Here is a tiny trained network, its code and every weight. The questions are about switching its units off for an input and a class, where a switched-off unit gives its printed mean instead of its output.

import numpy as np


def w(rows, s, z=0):
    codes = np.array(rows[::2]) - 128.0
    scale = np.full(codes.shape[1], s)
    scale[-1] = z or s
    return codes * scale


def norm(h):
    return h / np.sqrt((h * h).mean(-1, keepdims=True) + 1e-5)


def f(y):
    return y / 2 * (1 + np.tanh(0.7978845608 * (y + 0.044715 * y**3)))


def log_softmax(a):
    a = a - a.max(-1, keepdims=True)
    return a - np.log(np.exp(a).sum(-1, keepdims=True))


def net(x, mask):
    res = np.array(x, float).reshape(1, 2) / 4 @ E
    u = 0
    for l in range(2):
        y = f(norm(res) @ A[l][:, :-1].T + A[l][:, -1])
        res = res + np.where(mask[u : u + 9], y, B[l][:, -1]) @ B[l][:, :-1]
        u += 9
    return log_softmax(norm(res)[-1] @ U[:, :-1].T + U[:, -1])


A, B = {}, {}
E = w([
[67,47,180,147,115,107,113,85,78],'x0',
[4,121,162,180,157,188,60,93,176],'x1',
],0.0043)
A[0] = w([
[163,136,130,119,138,139,106,140,105,84],'0.n0',
[168,92,151,116,84,73,167,113,79,143],'0.n1',
[170,147,121,115,139,107,150,164,148,100],'0.n2',
[94,55,202,156,109,99,112,90,95,145],'0.n3',
[109,64,170,129,102,85,129,80,67,169],'0.n4',
[65,66,166,135,109,114,120,101,89,116],'0.n5',
[125,3,178,119,108,93,141,112,65,250],'0.n6',
[74,126,143,140,148,160,107,127,151,94],'0.n7',
[139,132,109,135,119,113,101,112,130,107],'0.n8',
],0.0061,0.0019)
B[0] = w([
[134,134,120,154,143,139,120,135,85,129],'0.n0',
[72,131,158,169,152,178,103,131,201,215],'0.n1',
[128,89,106,117,104,82,127,75,68,171],'0.n2',
[250,87,134,60,84,140,208,153,61,227],'0.n3',
[138,53,178,96,99,212,181,156,108,215],'0.n4',
[190,120,117,74,126,146,168,148,100,210],'0.n5',
[31,2,244,142,107,209,168,103,91,253],'0.n6',
[92,124,146,175,117,90,132,125,117,187],'0.n7',
[132,149,144,141,129,119,135,108,121,125],'0.n8',
],0.0049,0.0055)
A[1] = w([
[121,120,125,130,117,147,125,121,125,137],'1.n0',
[123,106,169,126,108,135,137,122,100,6],'1.n1',
[110,128,131,140,104,95,133,115,108,124],'1.n2',
[166,127,118,119,145,123,139,140,134,75],'1.n3',
[108,66,172,103,130,162,137,123,67,109],'1.n4',
[100,133,140,121,114,114,120,133,140,78],'1.n5',
[254,158,96,111,129,119,137,141,121,95],'1.n6',
[124,29,195,118,97,162,164,132,73,141],'1.n7',
[148,115,131,141,107,86,138,148,97,116],'1.n8',
],0.0069,0.0023)
B[1] = w([
[156,143,153,107,120,118,140,151,161,134],'1.n0',
[153,130,126,145,116,135,125,109,122,146],'1.n1',
[169,170,121,122,129,162,113,151,183,127],'1.n2',
[104,127,108,116,117,125,94,114,92,130],'1.n3',
[164,41,147,86,99,133,164,146,153,203],'1.n4',
[122,169,133,117,149,134,125,126,133,124],'1.n5',
[189,122,65,91,112,40,127,105,51,178],'1.n6',
[123,4,247,66,95,214,193,155,141,250],'1.n7',
[108,148,120,138,170,144,99,130,123,135],'1.n8',
],0.0048,0.011)
U = w([
[135,2,212,82,102,184,193,143,129,250],'0',
[218,166,26,88,124,27,134,114,60,103],'1',
[34,209,121,199,169,143,86,131,213,64],'2',
],0.0087,0.0013)

Each question gives the input, the list of numbers given to net, and the class t.
The units are the neurons (one row each of A and B). Each row of codes is followed by its name. A weight is (code - 128) times the scale printed after its matrix; where a second scale follows, it is the last column's (A, B and U).
mask holds one flag per neuron, layer by layer. A switched-off neuron (its flag False) gives its mean, the last column of its row in B, instead of its output. The means were averaged over made-up inputs and are rounded, as every weight is.
A unit's drop is (log p(t) with every unit on - log p(t) with that unit switched off) / (log p(t) with every unit on - log p(t) with every unit switched off).
most important unit: the unit with the biggest drop
k most important neurons: the k neurons with the biggest drops, biggest first
k most important neurons of layer l: the k neurons of layer l with the biggest drops, biggest first
drop when u is switched off: that unit's drop, to one decimal
input [-2,6], class 2: most important unit : 0.n6
input [-5,2], class 1: 3 most important neurons : (0.n6; 1.n7; 0.n1)
input [-1,8], class 2: 2 most important neurons of layer 1 : (1.n7; 1.n4)
input [-3,2], class 2: 2 most important neurons : (0.n3; 0.n6)
input [-5,1], class 1: 2 most important neurons : (0.n6; 1.n7)
input [-1,7], class 2: 2 most important neurons of layer 0 : (0.n6; 0.n4)
input [-1,3], class 2: 2 most important neurons : (0.n6; 0.n4)
input [-1,-4], class 1: 3 most important neurons : (0.n6; 0.n4; 1.n7)
input [-2,4], class 2: 2 most important neurons : (0.n6; 1.n7)
input [-3,3], class 2: 2 most important neurons : (1.n7; 0.n6)
input [-4,-3], class 1: drop when 0.n6 is switched off : 0.8
input [-8,6], class 2: drop when 1.n7 is switched off : 0.1
input [-3,-1], class 1: drop when 0.n6 is switched off : 1.2
input [-5,4], class 2: most important unit : 1.n7
